Below are the code and all the weights of a small trained network. Each question names an input and a class and asks about switching units off, where a switched-off unit gives its printed mean instead of its output.

import numpy as np


def w(rows, s, z=0):
    codes = np.array(rows[::2]) - 128.0
    scale = np.full(codes.shape[1], s)
    scale[-1] = z or s
    return codes * scale


def f(y):
    return y / 2 * (1 + np.tanh(0.7978845608 * (y + 0.044715 * y**3)))


def log_softmax(a):
    a = a - a.max(-1, keepdims=True)
    return a - np.log(np.exp(a).sum(-1, keepdims=True))


def net(x, mask):
    res = np.array(x, float).reshape(1, 4) / 4 @ E
    y = f(res @ A[0][:, :-1].T + A[0][:, -1])
    res = res + np.where(mask, y, B[0][:, -1]) @ B[0][:, :-1]
    return log_softmax(res[-1] @ U[:, :-1].T + U[:, -1])


A, B = {}, {}
E = w([
[102,184,219,195,145,6],'x0',
[242,191,97,95,136,76],'x1',
[134,77,76,196,206,96],'x2',
[50,148,85,58,132,2],'x3',
],0.01)
A[0] = w([
[96,152,108,132,118,82,188],'N0',
[127,124,77,170,150,116,119],'N1',
[132,156,153,153,91,95,187],'N2',
[113,176,154,94,67,151,109],'N3',
[130,133,99,89,116,83,144],'N4',
[100,151,176,117,52,147,104],'N5',
[154,107,182,172,103,115,110],'N6',
[48,38,151,128,81,130,156],'N7',
[206,123,143,173,114,158,197],'N8',
[249,152,90,82,122,90,96],'N9',
[131,172,196,132,182,92,2],'N10',
[62,90,136,152,109,172,110],'N11',
[164,102,94,88,95,138,83],'N12',
[147,104,110,163,207,110,92],'N13',
[142,128,50,109,127,175,71],'N14',
[124,155,93,129,122,105,122],'N15',
[123,94,87,177,179,115,97],'N16',
[131,130,127,199,86,181,176],'N17',
[61,123,80,100,103,110,203],'N18',
[62,95,122,118,102,93,99],'N19',
[124,85,54,86,122,166,33],'N20',
[93,151,96,76,174,114,118],'N21',
[137,145,182,87,45,116,111],'N22',
[101,153,199,169,157,103,12],'N23',
],0.015,0.0038)
B[0] = w([
[132,119,155,113,113,162,200],'N0',
[97,159,88,127,131,155,171],'N1',
[135,101,132,129,109,116,188],'N2',
[84,164,68,190,136,178,182],'N3',
[76,131,171,111,133,153,191],'N4',
[96,127,105,166,125,140,184],'N5',
[145,136,172,87,93,133,173],'N6',
[166,57,133,153,145,96,234],'N7',
[44,110,151,88,118,156,239],'N8',
[143,9,149,184,187,96,253],'N9',
[140,146,123,102,76,96,195],'N10',
[154,54,129,131,129,95,210],'N11',
[136,121,130,137,73,92,189],'N12',
[76,143,97,147,115,140,192],'N13',
[150,151,139,87,75,114,226],'N14',
[111,130,147,142,129,119,156],'N15',
[51,179,100,191,105,143,195],'N16',
[76,105,155,123,147,154,215],'N17',
[100,110,157,119,140,149,222],'N18',
[105,95,143,128,129,143,199],'N19',
[163,154,118,94,70,116,233],'N20',
[67,147,135,108,131,144,190],'N21',
[112,142,80,165,125,168,191],'N22',
[151,131,145,127,62,107,199],'N23',
],0.013,0.012)
U = w([
[73,141,25,247,93,157,113],'0',
[142,37,165,198,138,95,188],'1',
[139,122,154,107,6,99,115],'2',
[61,109,243,78,148,193,78],'3',
[126,101,181,136,148,162,255],'4',
[197,190,105,103,137,119,80],'5',
[178,180,141,136,173,139,88],'6',
[132,204,100,96,177,128,89],'7',
],0.011,0.0085)

Each question gives the input, the list of numbers given to net, and the class t.
The units are the neurons (one row each of A and B). Each row of codes is followed by its name. A weight is (code - 128) times the scale printed after its matrix; where a second scale follows, it is the last column's (A, B and U).
mask holds one flag per neuron, in row order. A switched-off neuron (its flag False) gives its mean, the last column of its row in B, instead of its output. The means were averaged over made-up inputs and are rounded, as every weight is.
A unit's drop is (log p(t) with every unit on - log p(t) with that unit switched off) / (log p(t) with every unit on - log p(t) with every unit switched off).
The circuit of an input: a set's keep is (log p(t) with only the set's units on - log p(t) with every unit switched off) / (log p(t) with every unit on - log p(t) with every unit switched off). Starting from the 12 units with the biggest drops (on a tie, the unit counted first), units are removed one at a time, each time the one whose removal leaves the highest keep (on an exact tie, the one counted first), for as long as the keep stays at least 0.8.
circuit, biggest first: the units of the circuit, biggest drop first
top k neurons: the k neurons with the biggest drops, biggest first
drop of u: that unit's drop, to one decimal
input [-4,6,-8,4], class 0: top neuron -> [N3]
input [-8,6,7,-5], class 2: top 2 neurons -> [N14, N20]
input [7,-4,-8,2], class 0: top 2 neurons -> [N3, N22]
input [6,-1,7,4], class 0: top 2 neurons -> [N16, N13]
input [5,5,6,-8], class 3: top 2 neurons -> [N8, N6]
input [-7,-6,3,2], class 2: top 2 neurons -> [N20, N9]
input [-5,-8,3,-3], class 1: top 2 neurons -> [N7, N11]
input [7,-2,0,6], class 2: top 4 neurons -> [N23, N10, N8, N17]
input [-4,-3,-3,-1], class 2: top 3 neurons -> [N9, N20, N16]
input [-7,-5,-2,4], class 2: top 3 neurons -> [N20, N9, N14]
input [0,1,-3,3], class 4: top 3 neurons -> [N16, N8, N13]
input [1,-8,8,1], class 0: top 2 neurons -> [N16, N9]
input [5,1,-1,-5], class 2: drop of N18 -> 0.4
input [-8,-8,-5,2], class 1: circuit, biggest first -> [N7]
input [-5,-5,-7,-5], class 0: drop of N3 -> 0.4
input [-7,-3,6,-5], class 2: drop of N11 -> 0.1
